Below are the code and all the weights of a small trained network. Each question names an input and a class and asks about switching units off, where a switched-off unit gives its printed mean instead of its output.

import numpy as np


def w(rows, s, z=0):
    codes = np.array(rows[::2]) - 128.0
    scale = np.full(codes.shape[1], s)
    scale[-1] = z or s
    return codes * scale


def f(y):
    return y / 2 * (1 + np.tanh(0.7978845608 * (y + 0.044715 * y**3)))


def log_softmax(a):
    a = a - a.max(-1, keepdims=True)
    return a - np.log(np.exp(a).sum(-1, keepdims=True))


def net(x, mask):
    res = np.array(x, float).reshape(1, 5) / 4 @ E
    y = f(res @ A[0][:, :-1].T + A[0][:, -1])
    res = res + np.where(mask, y, B[0][:, -1]) @ B[0][:, :-1]
    return log_softmax(res[-1] @ U[:, :-1].T + U[:, -1])


A, B = {}, {}
E = w([
[44,166,90,116,194,208],'x0',
[128,130,130,134,130,127],'x1',
[124,119,131,133,132,126],'x2',
[160,27,1,116,155,116],'x3',
[123,122,133,127,131,129],'x4',
],0.0063)
A[0] = w([
[67,171,253,153,128,167,107],'neuron 0',
[1,199,146,141,220,210,95],'neuron 1',
[58,146,109,112,172,201,76],'neuron 2',
[146,101,132,124,129,130,3],'neuron 3',
[112,190,194,127,134,118,61],'neuron 4',
[196,102,235,146,114,47,78],'neuron 5',
[118,193,202,123,123,132,74],'neuron 6',
[113,190,195,125,127,123,65],'neuron 7',
],0.0092,0.0049)
B[0] = w([
[119,124,27,112,215,150,234],'neuron 0',
[147,133,250,146,14,110,253],'neuron 1',
[190,25,174,147,35,39,178],'neuron 2',
[176,6,114,153,47,105,101],'neuron 3',
[135,74,56,110,149,110,163],'neuron 4',
[120,94,248,147,6,139,201],'neuron 5',
[148,97,47,121,170,109,177],'neuron 6',
[140,79,54,122,151,132,166],'neuron 7',
],0.012,0.0054)
U = w([
[140,128,202,152,59,105,21],'0',
[136,55,2,108,201,124,89],'1',
[107,210,154,124,139,151,253],'2',
],0.0081,0.0049)

Each question gives the input, the list of numbers given to net, and the class t.
The units are the neurons (one row each of A and B). Each row of codes is followed by its name. A weight is (code - 128) times the scale printed after its matrix; where a second scale follows, it is the last column's (A, B and U).
mask holds one flag per neuron, in row order. A switched-off neuron (its flag False) gives its mean, the last column of its row in B, instead of its output. The means were averaged over made-up inputs and are rounded, as every weight is.
A unit's drop is (log p(t) with every unit on - log p(t) with that unit switched off) / (log p(t) with every unit on - log p(t) with every unit switched off).
The circuit of an input: a set's keep is (log p(t) with only the set's units on - log p(t) with every unit switched off) / (log p(t) with every unit on - log p(t) with every unit switched off). Starting from all 8 units, units are removed one at a time, each time the one whose removal leaves the highest keep (on an exact tie, the one counted first), for as long as the keep stays at least 0.8.
units of the circuit, in order: the units of the circuit, biggest drop first
top k neurons: the k neurons with the biggest drops, biggest first
drop of u: that unit's drop, to one decimal
input [6,3,-6,4,-5], class 0: units of the circuit, in order => (neuron 2; neuron 0)
input [5,6,-1,3,-6], class 0: top 2 neurons => (neuron 0; neuron 2)
input [7,-3,6,-2,3], class 0: top 2 neurons => (neuron 1; neuron 2)
input [6,5,-1,-5,1], class 0: top 2 neurons => (neuron 1; neuron 2)
input [3,6,3,-4,7], class 1: top 2 neurons => (neuron 0; neuron 5)
input [7,0,-1,-2,3], class 0: top 2 neurons => (neuron 1; neuron 2)
input [8,3,-6,5,-1], class 0: top 2 neurons => (neuron 2; neuron 1)
input [7,-1,-1,-1,3], class 0: top 2 neurons => (neuron 1; neuron 2)
input [5,-3,0,-8,3], class 1: top 2 neurons => (neuron 0; neuron 6)
input [8,5,-8,2,-6], class 0: drop of neuron 2 => 0.1
input [7,-5,8,-8,-1], class 1: drop of neuron 1 => -0.2
input [-3,7,8,3,1], class 2: drop of neuron 0 => 0.3
